Below is a small trained network, with its code and all its weights. Each question gives an input and a target symbol and asks what happens when units are switched off, that is, made to give their printed mean instead of their output.

import numpy as np


def w(rows, s, z=0):
    codes = np.array(rows[::2]) - 128.0
    scale = np.full(codes.shape[1], s)
    scale[-1] = z or s
    return codes * scale


def norm(h):
    return h / np.sqrt((h * h).mean(-1, keepdims=True) + 1e-5)


def f(y):
    return y / 2 * (1 + np.tanh(0.7978845608 * (y + 0.044715 * y**3)))


def softmax(a):
    e = np.exp(a - a.max(-1, keepdims=True))
    return e / e.sum(-1, keepdims=True)


def log_softmax(a):
    a = a - a.max(-1, keepdims=True)
    return a - np.log(np.exp(a).sum(-1, keepdims=True))


def net(x, mask):
    ids = ['βζηθλσφψω'.index(c) for c in x.split()]
    T = len(ids)
    res = E[ids] + P[:T]
    u = 0
    for l in range(2):
        r = norm(res)
        for j in range(2):
            rows = slice(2 * j, 2 * j + 2)
            q, k, v = (r @ M[l][rows].T for M in (Q, K, V))
            z = softmax(np.where(np.tri(T) > 0, q @ k.T / 2**0.5, -1e9)) @ v
            o = O[l][rows]
            res = res + np.where(mask[u + j], z, o[:, -1]) @ o[:, :-1]
        u += 2
        y = f(norm(res) @ A[l][:, :-1].T + A[l][:, -1])
        res = res + np.where(mask[u : u + 16], y, B[l][:, -1]) @ B[l][:, :-1]
        u += 16
    return log_softmax(norm(res)[-1] @ U[:, :-1].T + U[:, -1])


Q, K, V, O, A, B = {}, {}, {}, {}, {}, {}
E = w([
[145,132,190],'β',
[76,172,161],'ζ',
[63,176,180],'η',
[64,176,181],'θ',
[6,119,114],'λ',
[242,34,77],'σ',
[91,78,122],'φ',
[163,31,191],'ψ',
[169,167,16],'ω',
],0.017)
P = w([
[2,87,77],'0',
[36,99,99],'1',
[72,97,118],'2',
[108,106,125],'3',
[156,118,135],'4',
[178,118,148],'5',
[197,117,142],'6',
],0.0063)
Q[0] = w([
[224,149,131],'0.h1',
[187,105,98],'0.h1',
[21,60,155],'0.h2',
[40,214,2],'0.h2',
],0.007)
K[0] = w([
[219,226,119],'0.h1',
[95,249,102],'0.h1',
[254,238,43],'0.h2',
[92,156,150],'0.h2',
],0.0089)
V[0] = w([
[164,123,69],'0.h1',
[253,201,103],'0.h1',
[159,185,82],'0.h2',
[189,110,129],'0.h2',
],0.0074)
O[0] = w([
[112,37,124,90],'0.h1',
[34,169,165,2],'0.h1',
[243,194,1,90],'0.h2',
[145,100,41,89],'0.h2',
],0.0065)
A[0] = w([
[172,120,111,141],'0.n1',
[143,135,133,98],'0.n2',
[131,113,85,48],'0.n3',
[127,181,97,123],'0.n4',
[162,153,188,50],'0.n5',
[107,99,139,32],'0.n6',
[131,248,136,56],'0.n7',
[113,163,159,86],'0.n8',
[119,121,130,104],'0.n9',
[167,116,138,4],'0.n10',
[102,75,151,49],'0.n11',
[92,205,145,61],'0.n12',
[105,104,227,51],'0.n13',
[127,123,94,75],'0.n14',
[136,133,129,128],'0.n15',
[168,158,97,182],'0.n16',
],0.016,0.0036)
B[0] = w([
[105,230,138,142],'0.n1',
[133,161,139,122],'0.n2',
[148,161,123,131],'0.n3',
[35,73,163,138],'0.n4',
[177,198,73,174],'0.n5',
[128,83,116,129],'0.n6',
[1,141,246,188],'0.n7',
[138,205,164,167],'0.n8',
[134,112,122,127],'0.n9',
[116,150,161,123],'0.n10',
[100,19,92,158],'0.n11',
[111,117,190,190],'0.n12',
[178,155,20,254],'0.n13',
[140,147,135,124],'0.n14',
[126,139,132,127],'0.n15',
[87,160,72,139],'0.n16',
],0.0063,0.0079)
Q[1] = w([
[37,150,128],'1.h1',
[116,154,91],'1.h1',
[151,189,252],'1.h2',
[42,156,184],'1.h2',
],0.017)
K[1] = w([
[144,36,184],'1.h1',
[111,73,90],'1.h1',
[201,140,218],'1.h2',
[227,78,248],'1.h2',
],0.011)
V[1] = w([
[68,254,82],'1.h1',
[72,104,63],'1.h1',
[87,156,63],'1.h2',
[127,8,158],'1.h2',
],0.0073)
O[1] = w([
[86,63,119,140],'1.h1',
[75,191,181,240],'1.h1',
[36,253,126,251],'1.h2',
[242,70,139,140],'1.h2',
],0.0065,0.0019)
A[1] = w([
[91,87,117,107],'1.n1',
[159,135,4,88],'1.n2',
[71,100,229,135],'1.n3',
[163,177,115,177],'1.n4',
[169,96,185,171],'1.n5',
[79,112,139,108],'1.n6',
[115,190,161,254],'1.n7',
[59,167,143,88],'1.n8',
[53,154,157,38],'1.n9',
[96,109,134,45],'1.n10',
[69,202,119,97],'1.n11',
[139,130,89,60],'1.n12',
[82,195,11,159],'1.n13',
[102,59,127,148],'1.n14',
[107,135,146,109],'1.n15',
[92,111,98,66],'1.n16',
],0.015,0.0048)
B[1] = w([
[164,141,185,153],'1.n1',
[205,174,148,184],'1.n2',
[175,120,178,220],'1.n3',
[98,97,142,175],'1.n4',
[115,1,79,164],'1.n5',
[172,200,125,156],'1.n6',
[126,84,103,254],'1.n7',
[160,155,95,205],'1.n8',
[166,121,122,187],'1.n9',
[145,172,144,124],'1.n10',
[113,161,63,227],'1.n11',
[149,139,153,122],'1.n12',
[81,70,134,235],'1.n13',
[107,151,182,180],'1.n14',
[172,119,89,139],'1.n15',
[123,174,176,135],'1.n16',
],0.0097,0.0079)
U = w([
[251,136,102,68],'β',
[142,161,148,63],'ζ',
[153,205,142,102],'η',
[131,134,150,2],'θ',
[72,148,249,175],'λ',
[130,166,125,93],'σ',
[105,39,170,196],'φ',
[140,167,156,21],'ψ',
[66,126,78,245],'ω',
],0.012,0.004)

Each question gives the input, a string of symbols that net reads in full, and the target symbol t.
The units are the heads (2 rows each of Q, K, V and O) and the neurons (one row each of A and B). Each row of codes is followed by its name. A weight is (code - 128) times the scale printed after its matrix; where a second scale follows, it is the last column's (O, A, B and U).
mask holds one flag per unit, layer by layer, with each layer's heads first. A switched-off unit (its flag False) gives its mean, the last column of its rows in O or B, instead of its output. The means were averaged over made-up inputs and are rounded, as every weight is.
A unit's drop is (log p(t) with every unit on - log p(t) with that unit switched off) / (log p(t) with every unit on - log p(t) with every unit switched off).
The circuit of an input: a set's keep is (log p(t) with only the set's units on - log p(t) with every unit switched off) / (log p(t) with every unit on - log p(t) with every unit switched off). Starting from the 12 units with the biggest drops (on a tie, the unit counted first), units are removed one at a time, each time the one whose removal leaves the highest keep (on an exact tie, the one counted first), for as long as the keep stays at least 0.8.
circuit, biggest first: the units of the circuit, biggest drop first
k most important neurons: the k neurons with the biggest drops, biggest first
heads that matter: for each layer, one digit per head in row order, 1 if its drop is at least 0.15 and else 0, layers parted by /
drop when u is switched off: that unit's drop, to one decimal
input ζ φ β ζ, target ω: circuit, biggest first => (1.n7)
input λ θ θ φ λ ψ ζ, target φ: circuit, biggest first => (1.h2; 1.n5)
input β ω ω ω ψ, target λ: heads that matter => 10 / 11
input φ λ ζ, target ω: heads that matter => 10 / 00
input β ψ σ θ λ ω σ, target λ: 2 most important neurons => (0.n13; 0.n1)
input φ ω φ θ ψ σ, target φ: heads that matter => 11 / 10
input σ ψ ω ψ, target λ: 3 most important neurons => (1.n14; 0.n11; 1.n7)
input λ λ σ η, target β: 3 most important neurons => (0.n7; 1.n13; 0.n12)
input φ ω β ω ω β, target ω: heads that matter => 00 / 01
input λ θ ζ θ φ β θ, target ω: 2 most important neurons => (0.n13; 0.n5)
input β η β, target β: 3 most important neurons => (0.n7; 1.n2; 0.n13)
input β ζ β φ η, target ω: heads that matter => 01 / 00
input ψ θ θ, target φ: 2 most important neurons => (0.n13; 1.n2)
input ζ η η η ψ λ, target λ: 2 most important neurons => (0.n5; 0.n7)
input φ ζ β σ θ, target β: 2 most important neurons => (1.n13; 0.n7)
input σ λ β, target β: most important neuron => (0.n13)
input σ ψ ψ ω θ σ, target λ: 2 most important neurons => (0.n13; 0.n11)
input ζ ζ θ, target η: drop when 0.n12 is switched off => 0.2
input ψ β ω ψ β φ, target ω: drop when 1.h2 is switched off => 1.2
input ψ λ ζ, target φ: drop when 0.n1 is switched off => 0.0
input θ β ψ ψ θ θ, target φ: drop when 1.h2 is switched off => 1.3
